Below is a small trained network, with its code and all its weights. Each question gives an input and a class and asks what happens when units are switched off, that is, made to give their printed mean instead of their output.

import numpy as np


def w(rows, s, z=0):
    codes = np.array(rows[::2]) - 128.0
    scale = np.full(codes.shape[1], s)
    scale[-1] = z or s
    return codes * scale


def norm(h):
    return h / np.sqrt((h * h).mean(-1, keepdims=True) + 1e-5)


def f(y):
    return np.maximum(y, 0)


def log_softmax(a):
    a = a - a.max(-1, keepdims=True)
    return a - np.log(np.exp(a).sum(-1, keepdims=True))


def net(x, mask):
    res = np.array(x, float).reshape(1, 8) / 4 @ E
    u = 0
    for l in range(4):
        y = f(norm(res) @ A[l][:, :-1].T + A[l][:, -1])
        res = res + np.where(mask[u : u + 3], y, B[l][:, -1]) @ B[l][:, :-1]
        u += 3
    return log_softmax(norm(res)[-1] @ U[:, :-1].T + U[:, -1])


A, B = {}, {}
E = w([
[161,35,123],'x0',
[2,149,111],'x1',
[127,129,131],'x2',
[146,119,33],'x3',
[127,128,130],'x4',
[130,128,129],'x5',
[126,129,128],'x6',
[126,126,128],'x7',
],0.0068)
A[0] = w([
[137,145,207,233],'L0N0',
[254,232,147,1],'L0N1',
[196,84,160,218],'L0N2',
],0.0091,0.00085)
B[0] = w([
[156,203,151,220],'L0N0',
[68,250,1,253],'L0N1',
[127,161,187,225],'L0N2',
],0.0069,0.0043)
A[1] = w([
[65,101,137,218],'L1N0',
[25,103,182,243],'L1N1',
[254,179,135,252],'L1N2',
],0.0091,0.003)
B[1] = w([
[179,121,117,202],'L1N0',
[230,115,141,248],'L1N1',
[9,92,188,254],'L1N2',
],0.011,0.0054)
A[2] = w([
[96,176,98,253],'L2N0',
[76,6,64,166],'L2N1',
[155,64,125,152],'L2N2',
],0.011,0.0051)
B[2] = w([
[255,69,129,254],'L2N0',
[85,211,162,203],'L2N1',
[60,32,155,178],'L2N2',
],0.0055,0.0064)
A[3] = w([
[131,164,150,7],'L3N0',
[96,10,72,68],'L3N1',
[106,120,154,251],'L3N2',
],0.012,0.0025)
B[3] = w([
[46,188,170,169],'L3N0',
[66,228,147,219],'L3N1',
[145,62,2,253],'L3N2',
],0.0097,0.0031)
U = w([
[85,197,169,254],'0',
[162,183,59,86],'1',
[92,49,250,99],'2',
[40,79,126,83],'3',
[220,189,230,78],'4',
[228,133,52,57],'5',
[203,36,185,134],'6',
],0.017,0.0065)

Each question gives the input, the list of numbers given to net, and the class t.
The units are the neurons (one row each of A and B). Each row of codes is followed by its name. A weight is (code - 128) times the scale printed after its matrix; where a second scale follows, it is the last column's (A, B and U).
mask holds one flag per neuron, layer by layer. A switched-off neuron (its flag False) gives its mean, the last column of its row in B, instead of its output. The means were averaged over made-up inputs and are rounded, as every weight is.
A unit's drop is (log p(t) with every unit on - log p(t) with that unit switched off) / (log p(t) with every unit on - log p(t) with every unit switched off).
The circuit of an input: a set's keep is (log p(t) with only the set's units on - log p(t) with every unit switched off) / (log p(t) with every unit on - log p(t) with every unit switched off). Starting from all 12 units, units are removed one at a time, each time the one whose removal leaves the highest keep (on an exact tie, the one counted first), for as long as the keep stays at least 0.8.
circuit, biggest first: the units of the circuit, biggest drop first
most important unit: the unit with the biggest drop
top k neurons: the k neurons with the biggest drops, biggest first
input [0,-6,-1,-1,-5,-1,-7,-6], class 0: most important unit -> L0N1
input [-6,1,-4,5,0,8,8,5], class 5: circuit, biggest first -> L2N0, L3N1
input [-4,-6,-1,-4,-1,6,-4,7], class 0: circuit, biggest first -> L0N1, L1N2
input [8,8,-7,6,-2,5,7,-7], class 0: top 3 neurons -> L3N1, L1N2, L2N1
input [2,0,-1,8,-2,-1,-1,4], class 3: top 2 neurons -> L0N1, L1N1
input [-1,2,-3,4,-2,-3,-2,4], class 5: circuit, biggest first -> L1N2, L0N1
input [-8,4,2,-2,5,-1,8,-2], class 4: top 2 neurons -> L1N2, L0N1
input [0,7,-7,-1,-1,0,8,8], class 4: top 2 neurons -> L1N2, L3N2
input [-1,-4,4,-8,-6,4,-2,6], class 0: circuit, biggest first -> L0N1, L1N1
input [1,3,-5,5,-8,-5,3,-3], class 0: top 2 neurons -> L0N0, L0N1
input [-2,-8,-4,8,6,0,7,-3], class 1: circuit, biggest first -> L0N1, L1N2
input [-3,-4,3,1,-4,5,2,-2], class 1: top 2 neurons -> L0N1, L2N0
input [0,7,-4,6,5,-5,5,2], class 5: circuit, biggest first -> L1N2, L2N0
input [2,-5,7,0,-8,4,4,-5], class 2: top 3 neurons -> L1N2, L0N2, L3N1
input [4,-3,7,0,7,8,-7,5], class 2: circuit, biggest first -> L1N2
input [0,5,7,3,-6,-2,5,0], class 5: top 3 neurons -> L1N2, L1N0, L3N0
input [-1,1,-3,-2,3,6,3,7], class 4: top 3 neurons -> L2N2, L1N1, L1N2
input [-1,2,5,0,6,-2,-3,-6], class 4: circuit, biggest first -> L1N2, L0N1
input [4,-7,5,-1,8,-8,5,-8], class 2: top 2 neurons -> L1N2, L0N2
input [4,6,7,-3,-5,-8,3,0], class 6: circuit, biggest first -> L1N1
